After every row comes one of two labels: whether the row has a hidden trait. Each part has its own trait and labels.
[  3 -26   2   8  -4   6   5  12 -11  -1   4 -15  -6   8   3   5  -2  -1
   2   1  -4   1  -6   8  18   3  12  10  -8  21   6  -8  -6  -7   4   7
 -11  17  -9 -11   4  -9   0  13   2  -1   9   2  -4   9   7  14   5 -26
  -4  -2  -1  23  -3 -17  -2   1 -19   3   5 -15  12  10  -5  -8  12  13
  33 -13   0   2   4] : gogo
[ -4  -4   6  -3  -1  -2  -6   4   0  -7   8 -12   3   9   9   3  19  -3
   7  -2   0   0   6   1  -7   5  -5 -10  -1  16   4  -3 -20   6  13   2
   5   4  -1   4  -2   0 -10  14 -13   2  -4  -3   3  11  -5  -6   0  21
   8  -7 -12   1  -4   0   4  -3  -8  -6   7   8   6   5   8  -9  22 -10
 -18   5   2  -5   0] : Suv
[ -1  -4  10   1   0   1  -2   6   1  -6   5 -23   5   3  10   6  17  -3
   5  -5   1   9   7   0  -6   6  -6  -8  -1  18   3   0 -23   1  13   2
  17  -5   1   4  -2  -1 -11   6 -10   3   2  -2   9   7  -3  -1  -1  22
   7 -10 -13   1  -2 -12   6  -5 -13  -6   8  14   9   5  10  -4  19 -10
 -24   3   2  -3  -5] : Suv
[  2 -19  14  14 -12   8  -8  -1  -4  -5   6 -16   9  -8  13   6  12   7
   1 -10  -1  10   1  -7   1  11   2 -10   1   6  -8  -5 -19 -11  15  -7
  10  -4  -5   2  -5  -4  -5   9  -4   2   2  -2   6  11  -3 -18  -5  10
   0  -3 -14   0 -12 -31  13  -1 -17  -1   7   9  12   2   4  -4  11   2
 -28   2   4  -1 -17] : Suv
[  0  -7  26  17  -8   7   1   9   1  -6   7 -38   9  -9  15   7  12   5
   2 -16  -5  24  10  -1  -2  10  -9 -11  -1  17   0   4 -34  -7  23 -13
   7 -15   1   4  -2  -8  -9   3   1   5  11  -3  18   4  -5  -9  -4  13
   2 -18 -28 -11  -2 -39  18 -12 -17  -8   6  27  18  11  11   5   9  -4
 -56   5  -2   1 -18] : Suv
[ -1 -17   2  -1   0  -2  -3   0  -5  -5   6  -8   2  -2   0 -15  12  -4
  -1  -1   9   1   2  -4  -3   5  -3   7   3   1   2   0 -11   6  24   1
  -3  19 -13   0  -1  -2  -3   2  -1   3  -8   0  -1   9   6   4  11  14
  -4   0 -10  -7  -5  -8  -7  -5  16  -4   4   4  -2  -7   7  -4  15   2
   0   3  -3 -15  -7] : Suv
[ -9   2   0  -8  -1  -5   7   5   0  -1  -5  -3 -12   4  -7   1   5  -2
   7   3   0  10  -6   8  -4  -2   2  -4   6   8  -3   4  -3  10   0   1
   0   9   2   2   6  10  -3  -5   5  -3   7  -3   2  -4  -2   5 -15  12
   7  -2   5  -8  26  27  -9   4   2  -1   1   6  -3   1  -5   0  20  -8
  -7   0   6   3   8] : Suv
[ -4 -27   2   0  -2  -1   0   2  -3  -2   2   3  10  -5  -5 -11   0   4
  -5   1   7   1   2   0  -4   3   3   1  -2  -6  -2   5   5  11   8   5
 -10   7  -8  -6  -2  -1  -1  -7  -2   0   1   2   8   5  13  -7  18   4
 -12   6 -10 -16   3 -16  -1  -4   1  -5   2  12   3  -8   4   0   8   7
  -2 -11   0  -6  11] : Suv
[  1 -17   6   1   2   4   9  28 -10  -2   7 -25  -9  30   8   8  -5 -12
   8   9 -11   6   2  21  24   4  11  10 -10  53  23  -9 -18   3  19  19
 -18  33 -14 -19   7  -7 -10  22  -1  -2  14   2  -7  12   9  34   8 -19
   8 -18  -5  26   8 -11 -20  -3 -33   0   9 -27   6  18   1 -17  22   4
  52 -21  -3  -5   5] : gogo
[  1  -9  28  15  -9   6  -5  14  -2 -10  11 -35   8  -8  19   2  11  -1
   5 -18  -5  31  12   0 -11  12 -17 -18   3  25   0  -2 -47  -7  30 -11
   7  -4   0   0  -1   1 -13  13  -6   4  12  -5  25  11  -9 -13 -12  26
  14 -19 -24 -17  -5 -38  14  -9 -17 -10  12  27  15  10  14  -5  20 -10
 -42  11  -5  -5 -21] : Suv
[  2  -9   6   6   1   5  -9  -4  -8  -4   9 -15  -2  -8   5 -16  27  -4
   0  -7  15   2  -5  -9  10   7   8  19   7   4   0   5 -15  -7  25 -10
   2  10 -17   7  -4 -11  -3   8   8  10 -12   1 -17   9  -1  20   9  11
 -12  -1   2  16 -22  -6  -2  -8  28   1   1  -3  -5  -5   0   0  10   5
 -10  24  -5 -19 -30] : Suv
[  0 -11  18  11  -9   6  -3   8  -4  -6   8 -22  10  -5  14   5  10   1
   4 -10  -3  17   7  -1  -5  10  -8 -11   1  17  -6   1 -28  -9  20  -6
   7 -12   0   2  -3  -2  -8  11  -5   2   6  -5  13  10  -4 -10  -3  17
   4 -12 -19  -6  -8 -25  12  -6 -51  -7   6  17  14   6   8  -4  18  -5
 -34   8  -1  -2 -17] : Suv
[ -5 -34  -3 -16   0 -11   1  14  -1  -8   2  16  12  10 -11 -10  -8  -6
  -3   6   2   6   7   8 -24   3 -10 -21   0   0   2  -4  -4  21   7  25
 -13  23  -6 -14   5  10  -6  -2 -20  -9   2  -2  21  14  14 -17  13  21
   4   3 -10 -36  11 -10 -14  -1   0  -7   8  18  -1  -9   7 -19  27  -5
  27 -17  -3  -3  32] : Suv
[-15  -5 -10 -15 -21  -5  23   2   8  -3   3  -5 -27  -4  -8  -9   8   8
   8 -10   3  25 -18 -11 -13   0   2   7  11  17 -27  -8   5  12   1 -18
   3   4   2  -6   6 -19  -4  -8  24  -7  16 -24   0  -6   2  10  -1   0
  -6   7   2  -5   8  41   7  -5   3  -6   0  18   8  -5  -4   6  13   9
  -6  25   3  13  -5] : Suv
[ -8   3  -6  -7   1  -2  -4  -2  -1  -3   4  -7  -1  13   4   9  21   0
   6   4   1 -12   3  -1  -5   1   6   1  -4   8   3   1  -2   5  -3  10
   5   5   1   6   0  -1  -6  11 -14   3  -9  -1  -6   6  -2   3   6  12
   2   1  -3  11  -5  20   5  -1 -11  -2   2   4   3   1   4  -3  16  -6
   2  -1   7  -4   5] : Suv
[ -8  -4   2  -2   4  -4   4   4  -3  -3  -6  -2  -5   5  -4   4   6  -1
   5   3   0   7  -6  11  -1  -3   2  -6   5   6  -2   4  -6   6  -3   1
  -5  12  -1   3   4  14  -6  -2  -1  -2   1   3   0  -1  -1  -5 -17  10
   9   1   9  -5  30  21 -11   6  -7   2  -1  -2  -6   2  -5   1  17  -7
  -6  -7   7   3   5] : Suv
[  0 -11   3  -1  -1   3   7   1  -9  -5   1  -4  -7   2  -3  -5   5  -1
   8  -3  -1   8  -2  -2   0  -1   3   6  -6   8   0  -1   3  -4   1   3
  -2   2  -4   6  11  -1   3   4   0   4  -4   0   2   0  -6  12   3 -11
  -2  15  -3  12  -8 -10  13   0   0  -4   5   6   7   4  -1   2  15   7
   8  -8   1  -3  15] : gogo
[-14 -26  -3 -19   3 -15  12  29   5  -4  -4  17  15  13 -16  -5 -21   0
  -6   9  -6   7  12  17 -29  -3 -14 -30  -8  -5  10   5   9  33  -2  34
 -22  12   3 -17   5  13  -7 -17 -21 -10  10   1  35   2  20 -20  21  11
  -4   5 -19 -53  32 -11 -10  -4 -23 -16   9  35   3  -4  13 -11  16  -8
  16 -37  -1   3  41] : Suv
[ -7 -36  -3 -11  -2 -11   4  14  -1  -7  -1  14  14   8 -11 -11 -16  -1
  -6   6   0   3   8   8 -23   1  -8 -17  -2  -5   1  -1   1  21   4  24
 -17  17  -5 -16   1  11  -4  -7 -17  -8   6   0  25  11  17 -18  14  12
  -3   5 -12 -39   9 -12 -12   1  -7  -9   7  20   0  -8   9 -14  18   0
  16 -22  -3  -1  23] : Suv
[ -6  -7  -2  -6   0  -5   2  10  -3  -7  -4   3  -6  10  -7   1  11  -2
   6   2   0  10  -9   5  -7  -1   0  -5   5  10  -7  -2 -12   8   4   0
   0  17  -1  -2   7  14  -1   1  -3  -5   1  -3   1   7  -5   1 -25  30
  12   0  10   0  24  24 -14   8  12   1   2   2  -7   0  -5  -6  20 -10
   3   0   6   2   5] : Suv
[  4   7   4   0   6   5 -15  -3  -9  -9  12 -17  -8  -1  12 -21  41 -13
   8  -6  19   3  -2  -8  10   9   2  12   9  10   1   2 -32  -7  32 -10
   4  21 -21  11   1  -8  -7  11   5  14 -16  -1 -19  13  -7  30   3  20
   1  -9   5  18 -25  -3  -8 -10  44   1   5 -15  -9  -4   3  -3  23  -1
  -4  29  -7 -26 -33] : Suv
[  4 -21   1   0  -7   3   1 -17 -12 -10  -2  15  -4 -18 -11 -15  12   5
   9 -10   7   3 -11 -24 -17  -5  -4   1   0 -23 -17  -4  17  -6  -7  -3
  12 -16   0  18  13   8  12  -2  -6   3 -18  -1   1   3 -18  -4 -12   0
  -3  24   3   1 -33 -11  32   7  33  -4   3  13   7 -14  -6   5  16  14
  -4   1   4  -6  22] : gogo
[  4 -22   2   3  -5   7   4   0 -13  -5   4   0  -5   2   0  -1   1  -1
   7  -3  -1  -2  -8  -4   4  -1  13   7  -5  12  -3  -9   5 -10   3  11
  -1   2  -7  -1   6  -4   6   8   0   1  -2   1  -3   1  -3   7   1 -18
  -4   7   1  13 -10 -16  26   3 -10   0   5  -5  10   4  -6  -1  12  13
  20  -9   3  -1  10] : gogo
[ -6   4  -6 -14   5  -4  -4   7   1  -5   8   0   0  19   6   2  25  -8
   9   4   2  -6  10   1  -9   3  -1  -8  -3  22   6  -1 -11  11   3  12
   5  11   1  -2  10   3  -9  15 -21   1  -9  -4  -7   9  -5   8  -1  24
  10  -5   0  10  -5  22   0  -1  -7  -1  10   1  -1   2  10 -11  24 -12
   1   4   4  -6  10] : Suv
[ -6 -11  -6  -6  -4   1  -9  -7  -1  -4   4   6   1  12   3   9  23   5
   4   3   4 -18  -4  -4  -4   1  10  -1  -4   6  -5  -5   1   1  -2  10
   7   6  -3   6  -1  -3  -3  16 -15   1 -11  -1 -11   9   0  -7   4   9
  -1   5   3  16 -14  25   4   4 -10   4   4  -5   0  -4  -1  -8  18  -1
   5   2   9  -5   5] : Suv
[ -6 -14   2   7  -3   1   0   5  -6  -2  -6  -4  -1  -1 -14   7   5   7
   0   4   0   4 -10  10   4  -2   7  -1   3   1  -7  -5  -4  -1   0  -2
   5  10  -3  -1   1  14   6  -1   1  -4   2   6   0   4   3  -7 -21   1
   6   4   8  -2  20  17  -7  11  -9   7  -2  -1  -3  -3 -13   3  13  -3
  -7  -9   9   3  -4] : Suv
[-10  15  10   2  22  -5   2  15  -2   1 -14  -9   7  12  -6  11   9  -5
   4  11  -4  -2   3  27   6  -6   1  -5  -3   4  18  19 -15  11  -1  11
  -5   8   3  13   5  30  -1   0  -2   4  -6  19   6  -7  -2   9 -20  16
  17 -17   5   0  42  18 -19   8 -14   2  -9   6 -11   9   0   8  14 -27
 -21 -25   8   0  22] : Suv
[ -5  12   5   0   8   1  14  17  -5  -1   0 -20 -12  16  -2   1   2  -6
   9   3  -9   2   7  11   7  -2   2  13 -11  19  17  10   0   9   0   7
 -13   4   0   2   9  -6  -3   0   6   6   3   2   0  -9  -2  34   9  -7
  -1 -12  -5  18   9  -5   4  -7 -13 -10   0   1  10  14   8   7   8  -1
  12 -15   1   1  21] : gogo
[ -1  -6  13   0   5   3  11  21  -8  -2   3 -20 -12  17   4   5  -3  -7
   8   4  -8   1   5  16  17   1   9  10 -11  32  19   0   0   3   9  11
 -13  16  -6  -8   7  -8  -5   8   3   1   8  -1  -2  -1   5  32  10 -16
   1 -13  -5  24  12  -6 -11  -4 -28  -3   6 -15  11  15   8  -5  14   2
  32 -16  -1  -1  14] : gogo
[  0 -14  12   7  -9   6  -6   7  -2  -8   9 -21   8  -1  15   2  17   1
   6 -10  -1  15   6  -1  -7   8  -9 -16   0  19  -2  -9 -28  -7  19  -4
   9  -1  -4   1  -3   1  -8  14  -9   1   5  -4   9  13  -6 -15  -7  17
   9  -8 -15  -6 -11 -21   9  -4 -11  -3  10  14  11   3   7  -6  16  -7
 -26   9   0  -2 -13] : Suv
[ -9   3   2  -8  10  -7   3  11   1  -4   3 -12  -2   8  -2 -16  12 -10
   3   3   8   3  11   3  -5   2  -2   6  -1   2  14  14 -13  18  11   3
  -9  12  -6   3   3  -1  -8  -7   0   4  -5   0   4  -3   4  21  18  20
  -4 -10  -9 -10   6  -5 -10 -12  18 -11   3  11  -1  -1  12   2  12  -9
  -8  -2  -5 -13 -14] : Suv
[ -1  10   0 -13   7  -5   6 -20  -7 -12  -5  29  -5   3 -14 -25  21  -1
  13 -11  10   3  -3 -23 -32 -10 -21  -3   2 -15 -13   7  19  -1 -19   4
  16 -15  10  32  20  11  11 -14 -10   9 -26  -3  10  -6 -30  -1 -13  17
  -1  24   3 -16 -28  -6  40   2  54 -12   5  26   3 -10   3  10  22   2
 -25   7   3  -9  39] : gogo
[-12   5 -15  -9   4  -2  -3  -6   3   3  -2   8  -3  16  -1  10  19   4
   7  10  -1 -31  -2  -3   1  -4  18   8  -9   1   5   6  16   8 -19  11
   5   1   4  14  -1  -5   0   7 -11   4 -15   3 -21  -2   4   8  15   0
 -10   6   2  28  -5  43   5   2 -16   2  -1  -1   0  -3   1   4   9  -1
  -3  -8  13  -2  17] : Suv
[ -3   4  22  10  -3   4   1  11   1  -5   7 -30   6  -3  16   6  12  -1
   6 -12  -3  23  11   3  -4   8 -13 -11  -1  20   8   6 -33  -6  20  -9
   4 -13   2   5   0   0 -11   4  -4   6   8  -2  21   5  -6  14  -3  24
   7 -19 -23  -8   3 -28  12 -10 -14 -11   7  28  17  12  15   0  13 -10
 -46   6  -3  -2 -12] : Suv
[ -8   1  -1  -1   0  -1  -4   0   1  -2   4  -7   2   9   7   7  19   1
   4   0   1  -8   4   2  -5   1   8  -3  -6   7   4   4  -3   5   5   3
   5  -1   2   5  -2  -4  -5   6  -8   3  -6   0  -3   2   3   2   4  12
  -2  -4  -8  13  -5  13   5  -2 -26  -3   3   9   6   5   7  -1  11  -7
 -15  -2   6  -2   6] : Suv
[  4 -29  -4   0  -5   1  -8   1  -8  -7   9   3   4  -5  -1 -16  15  -3
  -1  -4  11   1  -5  -9  -5   8   5   0   5  -3  -7  -9  -4  -1  23   2
   1  22 -16  -4  -2  -1  -3   8  -8  -1  -7  -1  -4  19   6  -7   8  16
  -1   6   0 -16 -15 -11  -9   0  19   1   8  -4  -1  -9  -3 -13  21   7
  12   8  -4 -15 -16] : Suv
[  4 -30   6   9  -5   9   7  23 -15   0   7 -24  -9  21   5  12  -4  -2
   3   6 -10  -4  -2  16  29   5  18  12 -11  42  15 -11 -14  -4  14  10
 -15  28 -16 -21   3 -11  -3  32   5  -2  15   3  -9  10  16  23  10 -30
  -1 -11  -6  25   6 -20 -15  -2 -41   6   6 -26  12  17  -4 -12  14  10
  51 -18   0   3  -1] : gogo
[  5 -20   0   4   0   2   6  15 -11  -8   6  -7  -6  17   3   1   4  -9
  10   4  -2   3  -1   9   9   3   2   1  -5  29   8 -14 -13  -1  14  14
  -8  27 -10 -13  11  -1  -5  20  -4  -3   3  -2  -2  11  -3  24  -2  -4
  10  -6   1  18  -4 -10  -7   1  -7   1  11 -19   6   9  -3 -18  19   3
  43  -8  -1  -4  10] : gogo
[ -9  -2  -6  -8   2  -1  -5  -1   0  -4   5   0   0  15   5   6  23  -1
   6   2   2  -9   1  -1  -6   2   4  -5  -3  11   3  -3  -7   3   3   9
   5   7   2   4   1   0  -6  14 -15   2  -8  -2   1  11  -3  -3   1  14
   4   0  -1  14 -10  19   2   1  -9  -1   5   5   3   1   4  -8  19  -7
  -1  -4   7  -4   5] : Suv
[  0  -2   1  -5   0   3   8  -4  -9  -7  -2   4  -9  -7  -7 -12   9  -1
  11  -7   2   2  -1  -7 -13  -6  -4   4  -3  -6  -5   1   8  -2  -8   2
   2  -7   3  14  13  -3   6  -2   0   5 -10   0   3  -3 -13  12  -2  -6
  -3   6  -1  10 -13  -4  22  -1  17  -9   3  10   8   0   1   5  12   4
   8  -3   2  -4  24] : gogo
[  0 -12   2   7  -1   4  -6  -3  -7  -2   6 -11   0 -10   3 -14  22   0
   0  -3  13  -2  -2  -8   6   5   4  15   2  -4  -3   4 -12  -5  19  -9
  -2  13 -15   6  -5 -11  -3   0   7   8  -7   3 -10   6   5  11  16   4
 -11  -2  -3   3 -14 -10  -3  -6  16  -1   1  10   1  -3  -1   4   9   5
 -16   8  -2 -14 -20] : Suv
[ -5 -11  -1   4  -6   3  -6  -4  -2  -2   4  -5   4   5   6  10  17   7
   1  -1   1 -10  -3  -3  -1   2  11   0  -5   4  -4  -2  -1  -4   0   4
   8   1   0   5  -3  -5  -2  11  -7   2  -1   3  -9   6   1  -6   5   2
  -4   4  -4  14 -10   9  10   2 -17   1   3   5   8   0  -1  -1  11   0
 -22   0   8  -4  -6] : Suv
[  2 -32   5   7  -4   8   6  28 -13   0   8 -26  -9  27  10  11 -10  -5
   5   9 -11   0  -1  19  28   7  18  11 -11  50  15 -13 -16  -3  21  13
 -19  30 -15 -24   3 -11  -6  21   4  -4  15   3 -10  11  18  26  11 -33
   4 -16  -6  30  10 -14 -22  -1 -43   4   9 -26  10  18  -4 -19  18   8
  58 -16  -1   2  -3] : gogo
